Below is a small trained network, with its code and all its weights. Each question gives an input and a target symbol and asks what happens when units are switched off, that is, made to give their printed mean instead of their output.

import numpy as np


def w(rows, s, z=0):
    codes = np.array(rows[::2]) - 128.0
    scale = np.full(codes.shape[1], s)
    scale[-1] = z or s
    return codes * scale


def f(y):
    return y / 2 * (1 + np.tanh(0.7978845608 * (y + 0.044715 * y**3)))


def softmax(a):
    e = np.exp(a - a.max(-1, keepdims=True))
    return e / e.sum(-1, keepdims=True)


def log_softmax(a):
    a = a - a.max(-1, keepdims=True)
    return a - np.log(np.exp(a).sum(-1, keepdims=True))


def net(x, mask):
    ids = ['ΔΞΠΦΨΩβεζηθμστ'.index(c) for c in x.split()]
    T = len(ids)
    res = E[ids] + P[:T]
    u = 0
    for l in range(2):
        r = res
        for j in range(3):
            rows = slice(2 * j, 2 * j + 2)
            q, k, v = (r @ M[l][rows].T for M in (Q, K, V))
            z = softmax(np.where(np.tri(T) > 0, q @ k.T / 2**0.5, -1e9)) @ v
            o = O[l][rows]
            res = res + np.where(mask[u + j], z, o[:, -1]) @ o[:, :-1]
        u += 3
        y = f(res @ A[l][:, :-1].T + A[l][:, -1])
        res = res + np.where(mask[u : u + 8], y, B[l][:, -1]) @ B[l][:, :-1]
        u += 8
    return log_softmax(res[-1] @ U[:, :-1].T + U[:, -1])


Q, K, V, O, A, B = {}, {}, {}, {}, {}, {}
E = w([
[143,55,128],'Δ',
[104,81,138],'Ξ',
[159,93,143],'Π',
[179,101,249],'Φ',
[113,128,135],'Ψ',
[128,112,169],'Ω',
[186,69,121],'β',
[97,85,103],'ε',
[148,154,208],'ζ',
[60,22,128],'η',
[182,66,140],'θ',
[89,167,136],'μ',
[11,155,253],'σ',
[120,120,172],'τ',
],0.015)
P = w([
[125,135,79],'0',
[144,13,78],'1',
[46,70,85],'2',
[107,79,141],'3',
[77,103,165],'4',
[4,136,117],'5',
[66,175,165],'6',
[2,138,119],'7',
],0.0064)
Q[0] = w([
[138,215,235],'L0H1',
[104,61,216],'L0H1',
[46,135,151],'L0H2',
[86,2,145],'L0H2',
[41,33,115],'L0H3',
[230,113,125],'L0H3',
],0.0083)
K[0] = w([
[101,22,75],'L0H1',
[190,214,23],'L0H1',
[77,84,15],'L0H2',
[49,119,213],'L0H2',
[151,100,17],'L0H3',
[3,101,232],'L0H3',
],0.0068)
V[0] = w([
[129,29,66],'L0H1',
[200,183,164],'L0H1',
[88,83,198],'L0H2',
[155,205,198],'L0H2',
[158,84,254],'L0H3',
[45,99,64],'L0H3',
],0.0081)
O[0] = w([
[7,125,132,209],'L0H1',
[230,192,89,62],'L0H1',
[95,93,110,255],'L0H2',
[108,89,96,28],'L0H2',
[144,84,51,216],'L0H3',
[111,70,227,173],'L0H3',
],0.011,0.0051)
A[0] = w([
[65,85,84,251],'L0N1',
[158,74,90,85],'L0N2',
[104,254,150,136],'L0N3',
[76,152,98,146],'L0N4',
[106,29,146,208],'L0N5',
[188,112,93,244],'L0N6',
[187,48,123,209],'L0N7',
[147,93,92,233],'L0N8',
],0.0086,0.002)
B[0] = w([
[159,144,226,227],'L0N1',
[156,159,117,137],'L0N2',
[150,60,176,124],'L0N3',
[210,38,198,148],'L0N4',
[73,96,135,253],'L0N5',
[55,235,81,132],'L0N6',
[2,230,153,155],'L0N7',
[116,169,160,143],'L0N8',
],0.0064,0.013)
Q[1] = w([
[89,45,238],'L1H1',
[178,151,25],'L1H1',
[62,186,17],'L1H2',
[3,167,126],'L1H2',
[173,196,44],'L1H3',
[54,154,254],'L1H3',
],0.007)
K[1] = w([
[210,152,13],'L1H1',
[54,141,92],'L1H1',
[234,213,108],'L1H2',
[95,253,218],'L1H2',
[139,153,30],'L1H3',
[44,222,130],'L1H3',
],0.0078)
V[1] = w([
[158,159,84],'L1H1',
[188,63,168],'L1H1',
[87,2,159],'L1H2',
[175,128,218],'L1H2',
[121,44,96],'L1H3',
[185,107,126],'L1H3',
],0.0083)
O[1] = w([
[60,216,117,108],'L1H1',
[112,27,2,114],'L1H1',
[149,123,80,250],'L1H2',
[109,101,69,148],'L1H2',
[254,172,181,159],'L1H3',
[130,207,179,87],'L1H3',
],0.0071,0.022)
A[1] = w([
[128,184,178,5],'L1N1',
[195,107,87,45],'L1N2',
[143,136,94,95],'L1N3',
[139,168,89,105],'L1N4',
[143,9,147,139],'L1N5',
[80,181,132,179],'L1N6',
[148,32,163,83],'L1N7',
[79,87,164,241],'L1N8',
],0.011,0.0025)
B[1] = w([
[205,94,210,141],'L1N1',
[141,156,109,136],'L1N2',
[158,92,130,123],'L1N3',
[172,64,141,126],'L1N4',
[148,113,106,250],'L1N5',
[66,164,180,145],'L1N6',
[153,129,121,223],'L1N7',
[97,253,128,206],'L1N8',
],0.0066,0.023)
U = w([
[240,84,209,79],'Δ',
[207,81,171,151],'Ξ',
[99,140,61,95],'Π',
[168,141,198,129],'Φ',
[84,98,79,74],'Ψ',
[124,130,91,149],'Ω',
[127,138,86,136],'β',
[146,59,139,121],'ε',
[106,171,139,181],'ζ',
[254,41,125,136],'η',
[146,130,107,147],'θ',
[129,126,88,145],'μ',
[154,129,107,3],'σ',
[39,97,64,219],'τ',
],0.0062,0.0036)

Each question gives the input, a string of symbols that net reads in full, and the target symbol t.
The units are the heads (2 rows each of Q, K, V and O) and the neurons (one row each of A and B). Each row of codes is followed by its name. A weight is (code - 128) times the scale printed after its matrix; where a second scale follows, it is the last column's (O, A, B and U).
mask holds one flag per unit, layer by layer, with each layer's heads first. A switched-off unit (its flag False) gives its mean, the last column of its rows in O or B, instead of its output. The means were averaged over made-up inputs and are rounded, as every weight is.
A unit's drop is (log p(t) with every unit on - log p(t) with that unit switched off) / (log p(t) with every unit on - log p(t) with every unit switched off).
unit that matters most: the unit with the biggest drop
k most important neurons: the k neurons with the biggest drops, biggest first
top k neurons in layer l: the k neurons of layer l with the biggest drops, biggest first
heads that matter: for each layer, one digit per head in row order, 1 if its drop is at least 0.15 and else 0, layers parted by /
input ζ Ω ζ Ξ, target ζ: top 3 neurons in layer 0 => L0N6, L0N7, L0N4
input ζ Φ ζ, target ζ: heads that matter => 101 / 111
input Φ η Δ, target Φ: top neuron in layer 0 => L0N6
input Φ Δ η β, target Φ: 3 most important neurons => L0N6, L0N7, L1N1
input Φ μ η Ψ Ξ, target Φ: heads that matter => 101 / 100
input Φ Ω η, target Φ: heads that matter => 101 / 110
input ζ Φ θ, target ζ: heads that matter => 101 / 111
input Φ ε ε, target Φ: 3 most important neurons => L0N6, L0N7, L1N1
input η ε ζ τ, target η: heads that matter => 100 / 111
input ζ τ ζ Φ, target ζ: top 2 neurons in layer 0 => L0N7, L0N6
input ζ ε η, target ζ: heads that matter => 100 / 100
input η ζ η ζ, target η: heads that matter => 001 / 111
input Φ Δ Φ, target Φ: top 4 neurons in layer 0 => L0N6, L0N7, L0N4, L0N1
input Φ Φ ζ, target Φ: 3 most important neurons => L0N6, L1N1, L0N7
input η Δ Φ Δ, target η: unit that matters most => L0H1
input η Ξ ζ ζ Ξ Π, target η: 2 most important neurons => L1N8, L0N5
input ζ Ω Δ, target ζ: 2 most important neurons => L0N7, L0N6
input Φ η ζ, target Φ: 3 most important neurons => L0N6, L0N7, L0N1
input η Φ ε η η, target η: 2 most important neurons => L1N5, L1N7
input Φ Φ ε Φ, target Φ: unit that matters most => L0H3
input η ε τ ζ Ξ β, target η: 2 most important neurons => L1N8, L0N5
input Φ ε η ε ε, target Φ: 2 most important neurons => L0N6, L0N7
input τ η σ η Φ, target τ: heads that matter => 100 / 000
input η Φ η β Ξ, target η: heads that matter => 101 / 111
input η η μ ε, target η: heads that matter => 100 / 111
input Φ Ξ ε θ, target Φ: heads that matter => 101 / 110
input Φ ε ζ η Ω, target Φ: heads that matter => 101 / 100
